Below is a small trained network, with its code and all its weights. Each question gives an input and a class and asks what happens when units are switched off, that is, made to give their printed mean instead of their output.

import numpy as np


def w(rows, s, z=0):
    codes = np.array(rows[::2]) - 128.0
    scale = np.full(codes.shape[1], s)
    scale[-1] = z or s
    return codes * scale


def norm(h):
    return h / np.sqrt((h * h).mean(-1, keepdims=True) + 1e-5)


def f(y):
    return np.maximum(y, 0)


def log_softmax(a):
    a = a - a.max(-1, keepdims=True)
    return a - np.log(np.exp(a).sum(-1, keepdims=True))


def net(x, mask):
    res = np.array(x, float).reshape(1, 7) / 4 @ E
    u = 0
    for l in range(3):
        y = f(norm(res) @ A[l][:, :-1].T + A[l][:, -1])
        res = res + np.where(mask[u : u + 6], y, B[l][:, -1]) @ B[l][:, :-1]
        u += 6
    return log_softmax(norm(res)[-1] @ U[:, :-1].T + U[:, -1])


A, B = {}, {}
E = w([
[131,125,116,130,128,127,130,132,128,129,130,130],'x0',
[94,50,109,117,124,77,168,185,66,185,115,76],'x1',
[109,177,145,124,75,69,186,211,201,97,189,133],'x2',
[126,129,133,127,127,127,128,126,127,129,128,128],'x3',
[130,125,124,136,132,127,130,129,131,127,131,129],'x4',
[80,147,116,122,125,252,192,170,132,146,80,141],'x5',
[129,72,146,119,85,147,44,228,114,83,106,196],'x6',
],0.0023)
A[0] = w([
[129,128,127,127,128,129,128,128,128,128,129,128,123],'0.n1',
[129,130,129,129,129,128,124,130,129,130,131,128,116],'0.n2',
[96,218,48,234,103,209,121,73,183,61,82,199,98],'0.n3',
[150,113,227,94,134,152,23,249,112,82,193,179,6],'0.n4',
[16,102,55,220,96,77,206,140,26,164,77,77,63],'0.n5',
[194,104,147,75,108,61,93,60,182,129,136,131,52],'0.n6',
],0.0017,0.0018)
B[0] = w([
[128,128,127,129,129,128,128,129,127,126,128,129,128],'0.n1',
[134,126,127,129,126,128,132,121,133,125,125,130,128],'0.n2',
[193,40,152,32,176,154,139,167,170,212,171,104,254],'0.n3',
[126,50,31,168,67,127,220,55,123,99,25,153,235],'0.n4',
[254,86,181,70,182,160,118,138,196,162,151,142,247],'0.n5',
[112,148,85,177,218,129,150,146,35,113,169,102,167],'0.n6',
],0.0023,0.0014)
A[1] = w([
[163,123,150,144,80,13,35,74,143,90,159,125,53],'1.n1',
[115,178,133,117,27,85,200,204,188,33,221,129,52],'1.n2',
[144,121,144,145,89,6,42,87,125,109,150,119,4],'1.n3',
[110,92,133,156,81,140,3,232,95,24,109,206,45],'1.n4',
[175,237,125,157,118,167,55,63,203,10,172,217,46],'1.n5',
[111,88,95,109,160,186,145,77,26,163,89,60,101],'1.n6',
],0.0028,0.002)
B[1] = w([
[106,155,89,155,187,210,165,160,59,86,160,122,191],'1.n1',
[56,202,133,181,162,81,33,129,139,182,68,158,239],'1.n2',
[102,150,78,160,186,214,183,162,41,77,165,114,173],'1.n3',
[148,93,83,122,50,110,231,1,149,105,77,128,253],'1.n4',
[173,43,186,50,150,142,117,164,136,221,147,51,220],'1.n5',
[108,181,154,150,88,66,71,167,186,91,147,180,235],'1.n6',
],0.0038,0.0031)
A[2] = w([
[136,96,140,143,155,177,2,29,39,139,63,149,64],'2.n1',
[120,200,151,143,169,101,189,35,140,161,170,67,80],'2.n2',
[120,202,138,138,145,113,208,22,146,145,157,81,5],'2.n3',
[76,47,119,129,92,44,163,209,52,180,120,76,67],'2.n4',
[72,165,137,126,110,247,181,177,123,128,92,139,15],'2.n5',
[90,157,155,111,102,242,162,175,151,135,84,159,77],'2.n6',
],0.0033,0.0016)
B[2] = w([
[29,245,147,153,103,38,177,237,211,175,147,118,245],'2.n1',
[122,45,100,127,35,162,127,138,106,67,50,206,229],'2.n2',
[131,52,114,120,48,152,111,145,106,84,66,177,201],'2.n3',
[208,162,193,70,169,253,75,48,202,146,153,125,240],'2.n4',
[163,121,99,164,180,52,106,94,40,75,206,89,222],'2.n5',
[148,120,98,163,176,65,127,94,40,84,194,79,254],'2.n6',
],0.0034,0.0028)
U = w([
[128,54,88,133,5,133,178,76,121,77,37,175,234],'0',
[125,145,84,174,215,123,149,137,2,76,211,90,167],'1',
[33,241,150,160,123,63,91,183,189,180,102,146,99],'2',
[207,90,196,44,166,201,103,114,177,187,157,90,2],'3',
],0.0065,0.00066)

Each question gives the input, the list of numbers given to net, and the class t.
The units are the neurons (one row each of A and B). Each row of codes is followed by its name. A weight is (code - 128) times the scale printed after its matrix; where a second scale follows, it is the last column's (A, B and U).
mask holds one flag per neuron, layer by layer. A switched-off neuron (its flag False) gives its mean, the last column of its row in B, instead of its output. The means were averaged over made-up inputs and are rounded, as every weight is.
A unit's drop is (log p(t) with every unit on - log p(t) with that unit switched off) / (log p(t) with every unit on - log p(t) with every unit switched off).
The circuit of an input: a set's keep is (log p(t) with only the set's units on - log p(t) with every unit switched off) / (log p(t) with every unit on - log p(t) with every unit switched off). Starting from the 12 units with the biggest drops (on a tie, the unit counted first), units are removed one at a time, each time the one whose removal leaves the highest keep (on an exact tie, the one counted first), for as long as the keep stays at least 0.8.
circuit, biggest first: the units of the circuit, biggest drop first
unit that matters most: the unit with the biggest drop
k most important neurons: the k neurons with the biggest drops, biggest first
top k neurons in layer l: the k neurons of layer l with the biggest drops, biggest first
input [5,-5,3,-7,2,-7,-2], class 1: circuit, biggest first	[1.n1]
input [-3,1,-7,-8,8,3,-6], class 2: 3 most important neurons	[2.n1; 1.n4; 1.n6]
input [-7,-4,6,1,-3,-7,-8], class 0: 2 most important neurons	[2.n2; 2.n3]
input [2,-3,-8,-7,-8,8,6], class 1: 4 most important neurons	[2.n6; 2.n5; 1.n2; 2.n2]
input [7,2,-4,-6,2,-1,-4], class 0: 2 most important neurons	[1.n2; 2.n2]
input [2,-1,-6,8,-3,-1,-4], class 2: 2 most important neurons	[2.n1; 1.n4]
input [0,-6,-7,-7,-8,5,-7], class 0: 2 most important neurons	[2.n2; 1.n2]
input [0,-5,-6,-7,-4,8,-6], class 1: circuit, biggest first	[2.n5; 2.n6]
input [1,-6,-7,8,8,-7,-8], class 0: top 4 neurons in layer 2	[2.n2; 2.n3; 2.n6; 2.n5]
input [-2,-5,8,-8,5,8,4], class 1: 3 most important neurons	[2.n6; 2.n5; 1.n6]
input [-5,-7,-8,-2,-7,-3,3], class 2: 2 most important neurons	[2.n1; 2.n4]
input [-1,-6,-3,4,-4,-3,-7], class 0: 2 most important neurons	[2.n2; 2.n3]
input [4,-8,4,-1,-2,-3,-6], class 3: 2 most important neurons	[1.n5; 1.n4]
input [0,8,3,-6,-6,5,-2], class 3: unit that matters most	2.n4
input [-4,-8,-7,-5,-5,-7,-8], class 0: 4 most important neurons	[2.n2; 2.n3; 1.n2; 2.n4]
input [0,7,-6,-8,-2,2,-2], class 3: top 2 neurons in layer 1	[1.n2; 1.n1]
input [7,-5,3,-7,-2,-3,0], class 3: top 2 neurons in layer 1	[1.n5; 1.n6]
input [-4,-3,-8,-5,-3,1,6], class 2: top 2 neurons in layer 2	[2.n1; 2.n2]
input [5,-4,6,-3,-1,8,-8], class 0: top 3 neurons in layer 2	[2.n2; 2.n3; 2.n1]
input [1,-5,2,-8,6,0,-5], class 0: top neuron in layer 0	[0.n5]
input [-3,-6,-6,-1,7,5,1], class 2: top 2 neurons in layer 2	[2.n1; 2.n4]
input [-4,-4,6,6,8,-1,-7], class 0: top 3 neurons in layer 2	[2.n2; 2.n3; 2.n1]
